Here is a tiny trained network, its code and every weight. The questions are about switching its units off for an input and a target symbol, where a switched-off unit gives its printed mean instead of its output.

import numpy as np


def w(rows, s, z=0):
    codes = np.array(rows[::2]) - 128.0
    scale = np.full(codes.shape[1], s)
    scale[-1] = z or s
    return codes * scale


def f(y):
    return y / 2 * (1 + np.tanh(0.7978845608 * (y + 0.044715 * y**3)))


def softmax(a):
    e = np.exp(a - a.max(-1, keepdims=True))
    return e / e.sum(-1, keepdims=True)


def log_softmax(a):
    a = a - a.max(-1, keepdims=True)
    return a - np.log(np.exp(a).sum(-1, keepdims=True))


def net(x, mask):
    ids = ['ΘΞΦβλψ'.index(c) for c in x.split()]
    T = len(ids)
    res = E[ids] + P[:T]
    u = 0
    for l in range(2):
        r = res
        for j in range(3):
            rows = slice(3 * j, 3 * j + 3)
            q, k, v = (r @ M[l][rows].T for M in (Q, K, V))
            z = softmax(np.where(np.tri(T) > 0, q @ k.T / 3**0.5, -1e9)) @ v
            o = O[l][rows]
            res = res + np.where(mask[u + j], z, o[:, -1]) @ o[:, :-1]
        u += 3
        y = f(res @ A[l][:, :-1].T + A[l][:, -1])
        res = res + np.where(mask[u : u + 16], y, B[l][:, -1]) @ B[l][:, :-1]
        u += 16
    return log_softmax(res[-1] @ U[:, :-1].T + U[:, -1])


Q, K, V, O, A, B = {}, {}, {}, {}, {}, {}
E = w([
[159,159,141],'Θ',
[147,58,89],'Ξ',
[44,104,192],'Φ',
[52,142,44],'β',
[189,186,165],'λ',
[4,102,147],'ψ',
],0.025)
P = w([
[182,101,127],'0',
[4,247,148],'1',
[69,210,142],'2',
[111,187,127],'3',
[153,176,113],'4',
[183,177,105],'5',
[207,186,101],'6',
],0.0045)
Q[0] = w([
[126,180,188],'L0H1',
[151,170,174],'L0H1',
[127,213,2],'L0H1',
[119,198,113],'L0H2',
[144,104,138],'L0H2',
[103,99,191],'L0H2',
[128,108,175],'L0H3',
[132,146,121],'L0H3',
[131,123,124],'L0H3',
],0.016)
K[0] = w([
[132,211,215],'L0H1',
[212,142,172],'L0H1',
[129,215,7],'L0H1',
[131,184,193],'L0H2',
[135,110,143],'L0H2',
[66,101,166],'L0H2',
[122,131,199],'L0H3',
[137,161,109],'L0H3',
[118,132,112],'L0H3',
],0.011)
V[0] = w([
[14,43,142],'L0H1',
[128,128,128],'L0H1',
[68,7,2],'L0H1',
[168,54,170],'L0H2',
[128,128,128],'L0H2',
[242,251,190],'L0H2',
[110,163,223],'L0H3',
[113,251,134],'L0H3',
[89,118,168],'L0H3',
],0.0077)
O[0] = w([
[179,119,15,254],'L0H1',
[128,128,128,128],'L0H1',
[189,246,30,199],'L0H1',
[159,190,145,91],'L0H2',
[128,128,128,128],'L0H2',
[197,3,55,50],'L0H2',
[127,204,16,127],'L0H3',
[70,158,50,140],'L0H3',
[139,237,109,169],'L0H3',
],0.006,0.0055)
A[0] = w([
[172,178,211,101],'L0N1',
[172,173,116,100],'L0N2',
[109,110,125,42],'L0N3',
[106,164,170,3],'L0N4',
[41,74,153,176],'L0N5',
[76,73,203,28],'L0N6',
[251,104,158,182],'L0N7',
[208,129,151,122],'L0N8',
[35,89,104,25],'L0N9',
[68,177,234,101],'L0N10',
[207,139,110,104],'L0N11',
[64,122,145,28],'L0N12',
[145,195,200,54],'L0N13',
[93,86,244,2],'L0N14',
[32,84,144,69],'L0N15',
[58,165,144,28],'L0N16',
],0.013,0.01)
B[0] = w([
[10,117,74,155],'L0N1',
[90,120,127,161],'L0N2',
[114,72,140,110],'L0N3',
[135,27,153,127],'L0N4',
[114,145,207,248],'L0N5',
[106,144,33,187],'L0N6',
[195,133,213,235],'L0N7',
[162,127,177,163],'L0N8',
[127,83,207,169],'L0N9',
[90,169,105,255],'L0N10',
[76,123,151,169],'L0N11',
[147,68,197,148],'L0N12',
[83,98,126,135],'L0N13',
[99,161,42,208],'L0N14',
[45,77,154,183],'L0N15',
[197,124,201,217],'L0N16',
],0.011,0.0084)
Q[1] = w([
[134,164,5],'L1H1',
[94,127,118],'L1H1',
[144,217,85],'L1H1',
[160,77,53],'L1H2',
[140,122,34],'L1H2',
[130,55,50],'L1H2',
[105,118,108],'L1H3',
[124,123,123],'L1H3',
[132,156,136],'L1H3',
],0.015)
K[1] = w([
[130,197,21],'L1H1',
[144,110,130],'L1H1',
[128,131,82],'L1H1',
[223,148,133],'L1H2',
[199,117,82],'L1H2',
[250,59,120],'L1H2',
[113,98,116],'L1H3',
[125,117,126],'L1H3',
[146,154,138],'L1H3',
],0.018)
V[1] = w([
[133,78,151],'L1H1',
[149,147,96],'L1H1',
[128,126,128],'L1H1',
[143,205,131],'L1H2',
[134,196,101],'L1H2',
[254,142,112],'L1H2',
[135,140,127],'L1H3',
[178,181,141],'L1H3',
[215,151,52],'L1H3',
],0.0073)
O[1] = w([
[165,124,153,108],'L1H1',
[81,173,141,110],'L1H1',
[128,129,129,127],'L1H1',
[144,90,103,163],'L1H2',
[149,115,147,132],'L1H2',
[2,133,161,9],'L1H2',
[127,119,120,133],'L1H3',
[101,95,72,148],'L1H3',
[142,58,175,75],'L1H3',
],0.0059,0.014)
A[1] = w([
[147,157,121,129],'L1N1',
[180,52,158,64],'L1N2',
[101,61,217,38],'L1N3',
[85,134,70,9],'L1N4',
[124,193,122,175],'L1N5',
[150,141,172,159],'L1N6',
[180,111,58,183],'L1N7',
[137,152,130,181],'L1N8',
[111,39,171,30],'L1N9',
[119,2,120,121],'L1N10',
[100,35,103,2],'L1N11',
[104,70,65,18],'L1N12',
[33,91,178,5],'L1N13',
[144,89,135,202],'L1N14',
[153,187,193,27],'L1N15',
[96,117,197,49],'L1N16',
],0.017,0.0098)
B[1] = w([
[133,74,122,164],'L1N1',
[86,71,1,149],'L1N2',
[42,107,37,186],'L1N3',
[207,141,150,180],'L1N4',
[108,71,129,250],'L1N5',
[159,110,121,210],'L1N6',
[68,157,177,215],'L1N7',
[113,112,162,190],'L1N8',
[187,183,223,136],'L1N9',
[95,186,137,136],'L1N10',
[76,134,245,136],'L1N11',
[201,193,58,156],'L1N12',
[182,62,10,147],'L1N13',
[120,147,201,146],'L1N14',
[146,103,54,222],'L1N15',
[120,217,229,184],'L1N16',
],0.01,0.014)
U = w([
[167,158,244,233],'Θ',
[148,155,82,18],'Ξ',
[123,151,137,2],'Φ',
[183,93,105,140],'β',
[11,133,107,201],'λ',
[116,202,157,11],'ψ',
],0.012,0.0061)

Each question gives the input, a string of symbols that net reads in full, and the target symbol t.
The units are the heads (3 rows each of Q, K, V and O) and the neurons (one row each of A and B). Each row of codes is followed by its name. A weight is (code - 128) times the scale printed after its matrix; where a second scale follows, it is the last column's (O, A, B and U).
mask holds one flag per unit, layer by layer, with each layer's heads first. A switched-off unit (its flag False) gives its mean, the last column of its rows in O or B, instead of its output. The means were averaged over made-up inputs and are rounded, as every weight is.
A unit's drop is (log p(t) with every unit on - log p(t) with that unit switched off) / (log p(t) with every unit on - log p(t) with every unit switched off).
The circuit of an input: a set's keep is (log p(t) with only the set's units on - log p(t) with every unit switched off) / (log p(t) with every unit on - log p(t) with every unit switched off). Starting from the 12 units with the biggest drops (on a tie, the unit counted first), units are removed one at a time, each time the one whose removal leaves the highest keep (on an exact tie, the one counted first), for as long as the keep stays at least 0.8.
units of the circuit, in order: the units of the circuit, biggest drop first
top k neurons: the k neurons with the biggest drops, biggest first
k most important neurons of layer l: the k neurons of layer l with the biggest drops, biggest first
heads that matter: for each layer, one digit per head in row order, 1 if its drop is at least 0.15 and else 0, layers parted by /
drop of u: that unit's drop, to one decimal
input β Ξ Θ ψ Ξ, target Θ: heads that matter -> 111 / 000
input λ λ λ λ, target β: units of the circuit, in order -> (L0H2)
input β ψ Θ β, target Ξ: heads that matter -> 110 / 000
input Θ Ξ Θ ψ ψ Θ, target β: units of the circuit, in order -> (L0H2, L1H2)
input Φ Ξ λ λ Φ Ξ, target Θ: 2 most important neurons of layer 0 -> (L0N14, L0N6)
input β Ξ Φ β Φ, target Θ: heads that matter -> 101 / 010
input Θ Φ β Ξ β Θ Θ, target β: top 2 neurons -> (L1N2, L0N7)
input β β Ξ β Φ Ξ λ, target λ: 2 most important neurons of layer 0 -> (L0N7, L0N5)
input Ξ β β Θ Θ β, target Ξ: heads that matter -> 100 / 000
input ψ Ξ Φ ψ Θ, target λ: units of the circuit, in order -> (L0H1, L0N1)
input β Φ Θ ψ Ξ Φ, target Θ: heads that matter -> 010 / 010
input Φ Φ β λ β β β, target ψ: 2 most important neurons of layer 1 -> (L1N12, L1N7)
input ψ Φ ψ β Φ Φ, target β: 3 most important neurons of layer 1 -> (L1N15, L1N7, L1N16)
input λ β Ξ, target λ: units of the circuit, in order -> (L1H2)
input Φ Θ λ β, target ψ: 4 most important neurons of layer 1 -> (L1N7, L1N12, L1N11, L1N4)
input Ξ Φ Ξ Φ Θ λ, target λ: 3 most important neurons of layer 0 -> (L0N7, L0N14, L0N1)
input λ Ξ Ξ λ λ, target β: 2 most important neurons of layer 0 -> (L0N14, L0N5)
input ψ Ξ λ λ ψ, target Θ: heads that matter -> 100 / 000
input ψ ψ Ξ, target λ: heads that matter -> 010 / 000
input ψ ψ Φ ψ, target β: drop of L0H1 -> 0.4
input β ψ Ξ ψ, target Θ: drop of L0H1 -> 1.7
input λ Ξ Φ Θ Φ Φ, target β: drop of L0H1 -> 0.4
